Below is a small trained network, with its code and all its weights. Each question gives an input and a target symbol and asks what happens when units are switched off, that is, made to give their printed mean instead of their output.

import numpy as np


def w(rows, s, z=0):
    codes = np.array(rows[::2]) - 128.0
    scale = np.full(codes.shape[1], s)
    scale[-1] = z or s
    return codes * scale


def f(y):
    return y / 2 * (1 + np.tanh(0.7978845608 * (y + 0.044715 * y**3)))


def softmax(a):
    e = np.exp(a - a.max(-1, keepdims=True))
    return e / e.sum(-1, keepdims=True)


def log_softmax(a):
    a = a - a.max(-1, keepdims=True)
    return a - np.log(np.exp(a).sum(-1, keepdims=True))


def net(x, mask):
    ids = ['ΓΔΞΠβθτ'.index(c) for c in x.split()]
    T = len(ids)
    res = E[ids] + P[:T]
    q, k, v = (res @ M[0].T for M in (Q, K, V))
    z = softmax(np.where(np.tri(T) > 0, q @ k.T / 3**0.5, -1e9)) @ v
    res = res + np.where(mask[0], z, O[0][:, -1]) @ O[0][:, :-1]
    y = f(res @ A[0][:, :-1].T + A[0][:, -1])
    res = res + np.where(mask[1:9], y, B[0][:, -1]) @ B[0][:, :-1]
    return log_softmax(res[-1] @ U[:, :-1].T + U[:, -1])


Q, K, V, O, A, B = {}, {}, {}, {}, {}, {}
E = w([
[113,82,118,72,34],'Γ',
[155,134,128,192,114],'Δ',
[104,202,139,80,7],'Ξ',
[92,188,198,104,123],'Π',
[103,56,174,107,135],'β',
[64,117,146,78,132],'θ',
[95,45,130,83,96],'τ',
],0.014)
P = w([
[186,153,73,116,175],'0',
[54,163,135,48,44],'1',
[40,143,140,75,56],'2',
[60,133,154,44,86],'3',
[73,134,160,66,66],'4',
[68,128,171,93,69],'5',
[77,111,177,106,65],'6',
[80,98,187,125,62],'7',
[97,120,198,140,67],'8',
[109,91,207,179,49],'9',
[109,68,212,201,65],'10',
[93,59,211,208,52],'11',
[128,65,213,254,66],'12',
],0.0063)
Q[0] = w([
[250,127,42,183,184],'H1',
[85,96,189,115,14],'H1',
[85,104,190,252,85],'H1',
],0.013)
K[0] = w([
[76,75,213,61,95],'H1',
[216,122,2,182,177],'H1',
[214,147,56,81,211],'H1',
],0.0089)
V[0] = w([
[125,7,122,128,187],'H1',
[116,90,9,78,66],'H1',
[5,196,182,71,215],'H1',
],0.013)
O[0] = w([
[32,97,254,92,229,2],'H1',
[14,135,78,180,105,215],'H1',
[158,58,172,133,9,80],'H1',
],0.013,0.0031)
A[0] = w([
[88,110,135,6,83,145],'N1',
[103,155,119,162,191,126],'N2',
[112,143,21,123,161,57],'N3',
[99,121,186,5,198,108],'N4',
[254,119,164,122,96,111],'N5',
[215,175,83,76,64,154],'N6',
[52,141,73,165,206,2],'N7',
[135,92,179,55,109,28],'N8',
],0.0091,0.0054)
B[0] = w([
[138,219,181,165,188,194],'N1',
[116,141,93,116,120,174],'N2',
[251,212,121,162,117,171],'N3',
[118,114,129,247,109,181],'N4',
[73,70,94,74,169,213],'N5',
[119,16,126,160,196,255],'N6',
[148,140,118,25,81,200],'N7',
[254,109,167,112,101,152],'N8',
],0.0086,0.012)
U = w([
[169,147,183,104,2,153],'Γ',
[178,173,120,114,233,162],'Δ',
[162,132,172,212,157,3],'Ξ',
[50,117,102,157,140,216],'Π',
[158,99,151,86,166,110],'β',
[142,129,101,196,80,30],'θ',
[106,146,86,59,53,173],'τ',
],0.0068,0.0039)

Each question gives the input, a string of symbols that net reads in full, and the target symbol t.
The units are the heads (3 rows each of Q, K, V and O) and the neurons (one row each of A and B). Each row of codes is followed by its name. A weight is (code - 128) times the scale printed after its matrix; where a second scale follows, it is the last column's (O, A, B and U).
mask holds one flag per unit, heads first, then neurons. A switched-off unit (its flag False) gives its mean, the last column of its rows in O or B, instead of its output. The means were averaged over made-up inputs and are rounded, as every weight is.
A unit's drop is (log p(t) with every unit on - log p(t) with that unit switched off) / (log p(t) with every unit on - log p(t) with every unit switched off).
The circuit of an input: a set's keep is (log p(t) with only the set's units on - log p(t) with every unit switched off) / (log p(t) with every unit on - log p(t) with every unit switched off). Starting from all 9 units, units are removed one at a time, each time the one whose removal leaves the highest keep (on an exact tie, the one counted first), for as long as the keep stays at least 0.8.
units of the circuit, in order: the units of the circuit, biggest drop first
unit that matters most: the unit with the biggest drop
top k neurons: the k neurons with the biggest drops, biggest first
drop when u is switched off: that unit's drop, to one decimal
input β Π β Π Ξ Γ θ Π τ θ, target Ξ: unit that matters most	H1
input Γ β τ Γ θ, target τ: units of the circuit, in order	[H1 N7 N6]
input Π Π Π τ Γ Π Π τ Π τ Π τ, target β: units of the circuit, in order	[H1 N5 N6]
input θ τ β, target Γ: units of the circuit, in order	[H1 N6]
input Γ τ Ξ Ξ Π τ, target τ: top 2 neurons	[N7 N6]
input τ τ θ Π Γ, target Π: top 2 neurons	[N4 N3]
input β θ Π Π θ, target Ξ: units of the circuit, in order	[H1 N4 N1]
input Π τ τ, target β: units of the circuit, in order	[H1 N6 N5]
input Δ Γ Δ, target Δ: top 2 neurons	[N3 N4]
input Ξ τ β, target θ: units of the circuit, in order	[H1 N3]
input Ξ Π θ Π Π Π β, target θ: top 2 neurons	[N3 N6]
input θ Π θ τ Ξ Π Π τ, target Γ: drop when H1 is switched off	0.7
input Π τ τ β, target β: drop when N8 is switched off	0.1
input Γ θ τ β τ Γ Π Π Π Δ τ Π Δ, target τ: drop when N8 is switched off	0.0
input Π Π Π, target β: drop when N5 is switched off	0.5
input θ θ Π Π Γ Π θ Ξ Π, target Γ: units of the circuit, in order	[H1]
